Below are the code and all the weights of a small trained network. Each question names an input and a class and asks about switching units off, where a switched-off unit gives its printed mean instead of its output.

import numpy as np


def w(rows, s, z=0):
    codes = np.array(rows[::2]) - 128.0
    scale = np.full(codes.shape[1], s)
    scale[-1] = z or s
    return codes * scale


def norm(h):
    return h / np.sqrt((h * h).mean(-1, keepdims=True) + 1e-5)


def f(y):
    return y / 2 * (1 + np.tanh(0.7978845608 * (y + 0.044715 * y**3)))


def log_softmax(a):
    a = a - a.max(-1, keepdims=True)
    return a - np.log(np.exp(a).sum(-1, keepdims=True))


def net(x, mask):
    res = np.array(x, float).reshape(1, 3) / 4 @ E
    u = 0
    for l in range(3):
        y = f(norm(res) @ A[l][:, :-1].T + A[l][:, -1])
        res = res + np.where(mask[u : u + 11], y, B[l][:, -1]) @ B[l][:, :-1]
        u += 11
    return log_softmax(norm(res)[-1] @ U[:, :-1].T + U[:, -1])


A, B = {}, {}
E = w([
[75,189,225,131,254,137],'x0',
[45,154,77,104,125,13],'x1',
[238,92,139,158,194,13],'x2',
],0.00083)
A[0] = w([
[191,95,172,177,145,239,107],'L0N0',
[116,53,153,40,154,132,128],'L0N1',
[127,134,126,127,130,85,183],'L0N2',
[164,78,42,163,7,119,132],'L0N3',
[73,166,135,71,94,179,197],'L0N4',
[111,135,109,145,132,116,197],'L0N5',
[157,123,94,163,87,130,2],'L0N6',
[137,117,135,83,142,135,106],'L0N7',
[194,54,165,104,190,30,103],'L0N8',
[133,140,108,136,136,137,139],'L0N9',
[71,227,213,211,197,118,146],'L0N10',
],0.0019,0.0025)
B[0] = w([
[141,155,204,101,44,53,156],'L0N0',
[135,159,118,154,123,128,128],'L0N1',
[175,123,117,125,120,175,199],'L0N2',
[132,72,157,57,207,153,203],'L0N3',
[224,129,100,180,141,126,248],'L0N4',
[197,116,135,100,120,153,218],'L0N5',
[7,105,150,99,170,96,29],'L0N6',
[113,136,128,146,124,119,104],'L0N7',
[120,191,57,198,107,197,147],'L0N8',
[137,126,135,122,124,127,141],'L0N9',
[148,52,99,72,142,143,199],'L0N10',
],0.002,0.0011)
A[1] = w([
[18,157,60,104,138,12,82],'L1N0',
[156,120,125,106,152,144,165],'L1N1',
[93,128,142,131,110,124,28],'L1N2',
[48,125,150,95,88,175,1],'L1N3',
[63,209,223,153,235,125,47],'L1N4',
[163,91,159,172,164,24,34],'L1N5',
[146,119,88,152,9,91,38],'L1N6',
[21,149,78,115,122,11,41],'L1N7',
[2,168,143,91,51,215,55],'L1N8',
[69,205,225,149,219,119,50],'L1N9',
[43,132,96,120,121,45,37],'L1N10',
],0.0024,0.00096)
B[1] = w([
[174,146,214,116,70,190,124],'L1N0',
[106,151,129,121,103,119,235],'L1N1',
[168,104,117,152,149,128,2],'L1N2',
[186,125,113,167,159,83,28],'L1N3',
[146,37,64,75,77,125,115],'L1N4',
[139,163,73,189,150,168,116],'L1N5',
[112,60,129,84,217,164,146],'L1N6',
[205,125,220,148,66,212,65],'L1N7',
[242,160,62,251,244,17,147],'L1N8',
[140,11,60,78,79,131,95],'L1N9',
[201,106,182,142,109,198,17],'L1N10',
],0.0024,0.00055)
A[2] = w([
[3,182,145,102,134,113,4],'L2N0',
[141,128,132,121,128,128,125],'L2N1',
[161,67,133,157,111,140,84],'L2N2',
[157,112,232,141,83,163,39],'L2N3',
[103,24,90,93,129,112,74],'L2N4',
[65,43,186,80,67,153,17],'L2N5',
[147,89,113,152,91,157,131],'L2N6',
[158,100,144,128,124,83,132],'L2N7',
[159,149,98,222,158,76,100],'L2N8',
[120,127,181,148,165,133,159],'L2N9',
[151,116,138,137,149,155,159],'L2N10',
],0.0042,0.0012)
B[2] = w([
[71,196,160,57,171,103,67],'L2N0',
[116,145,123,118,125,128,146],'L2N1',
[29,142,140,126,151,121,149],'L2N2',
[178,193,184,120,2,86,223],'L2N3',
[165,46,127,54,85,156,238],'L2N4',
[137,135,69,201,190,144,191],'L2N5',
[99,145,148,112,198,81,182],'L2N6',
[68,169,124,118,96,212,145],'L2N7',
[138,180,86,211,172,192,255],'L2N8',
[110,91,51,91,71,125,120],'L2N9',
[112,145,89,126,120,82,192],'L2N10',
],0.0026,0.00097)
U = w([
[142,1,86,46,138,145,177],'0',
[149,178,68,227,198,157,183],'1',
[176,174,185,125,29,107,172],'2',
[52,194,148,47,187,93,112],'3',
[65,102,161,160,140,107,3],'4',
[56,99,154,164,135,109,13],'5',
],0.0096,0.0048)

Each question gives the input, the list of numbers given to net, and the class t.
The units are the neurons (one row each of A and B). Each row of codes is followed by its name. A weight is (code - 128) times the scale printed after its matrix; where a second scale follows, it is the last column's (A, B and U).
mask holds one flag per neuron, layer by layer. A switched-off neuron (its flag False) gives its mean, the last column of its row in B, instead of its output. The means were averaged over made-up inputs and are rounded, as every weight is.
A unit's drop is (log p(t) with every unit on - log p(t) with that unit switched off) / (log p(t) with every unit on - log p(t) with every unit switched off).
The circuit of an input: a set's keep is (log p(t) with only the set's units on - log p(t) with every unit switched off) / (log p(t) with every unit on - log p(t) with every unit switched off). Starting from the 12 units with the biggest drops (on a tie, the unit counted first), units are removed one at a time, each time the one whose removal leaves the highest keep (on an exact tie, the one counted first), for as long as the keep stays at least 0.8.
units of the circuit, in order: the units of the circuit, biggest drop first
unit that matters most: the unit with the biggest drop
top k neurons in layer l: the k neurons of layer l with the biggest drops, biggest first
drop when u is switched off: that unit's drop, to one decimal
input [4,2,-4], class 0: units of the circuit, in order	[L1N9]
input [4,-2,-3], class 0: units of the circuit, in order	[L1N9; L1N4]
input [7,-7,-3], class 0: units of the circuit, in order	[L1N9; L1N4]
input [-7,7,8], class 1: top 3 neurons in layer 0	[L0N10; L0N8; L0N0]
input [6,-2,-8], class 1: top 2 neurons in layer 1	[L1N8; L1N6]
input [3,4,1], class 2: units of the circuit, in order	[L1N0; L1N7]
input [-3,3,0], class 3: units of the circuit, in order	[L2N0; L1N9; L1N4; L1N8]
input [7,0,-8], class 1: top 3 neurons in layer 1	[L1N8; L1N3; L1N6]
input [3,-1,-3], class 3: top 2 neurons in layer 0	[L0N4; L0N10]
input [-3,-6,7], class 1: top 4 neurons in layer 1	[L1N0; L1N7; L1N5; L1N10]
input [-3,3,1], class 3: top 3 neurons in layer 0	[L0N3; L0N10; L0N0]
input [-2,-3,0], class 3: top 2 neurons in layer 1	[L1N7; L1N0]
input [6,7,-3], class 2: top 3 neurons in layer 1	[L1N0; L1N7; L1N10]
input [-3,1,-8], class 1: units of the circuit, in order	[L1N8]
input [-2,-3,-1], class 3: top 3 neurons in layer 1	[L1N7; L1N0; L1N10]
input [7,0,6], class 0: top 3 neurons in layer 1	[L1N9; L1N4; L1N8]
input [5,-4,-2], class 0: drop when L1N0 is switched off	0.1
input [7,8,-3], class 2: drop when L0N3 is switched off	0.9
input [-1,4,-8], class 1: drop when L1N8 is switched off	1.7
input [-5,-5,-7], class 1: unit that matters most	L0N10
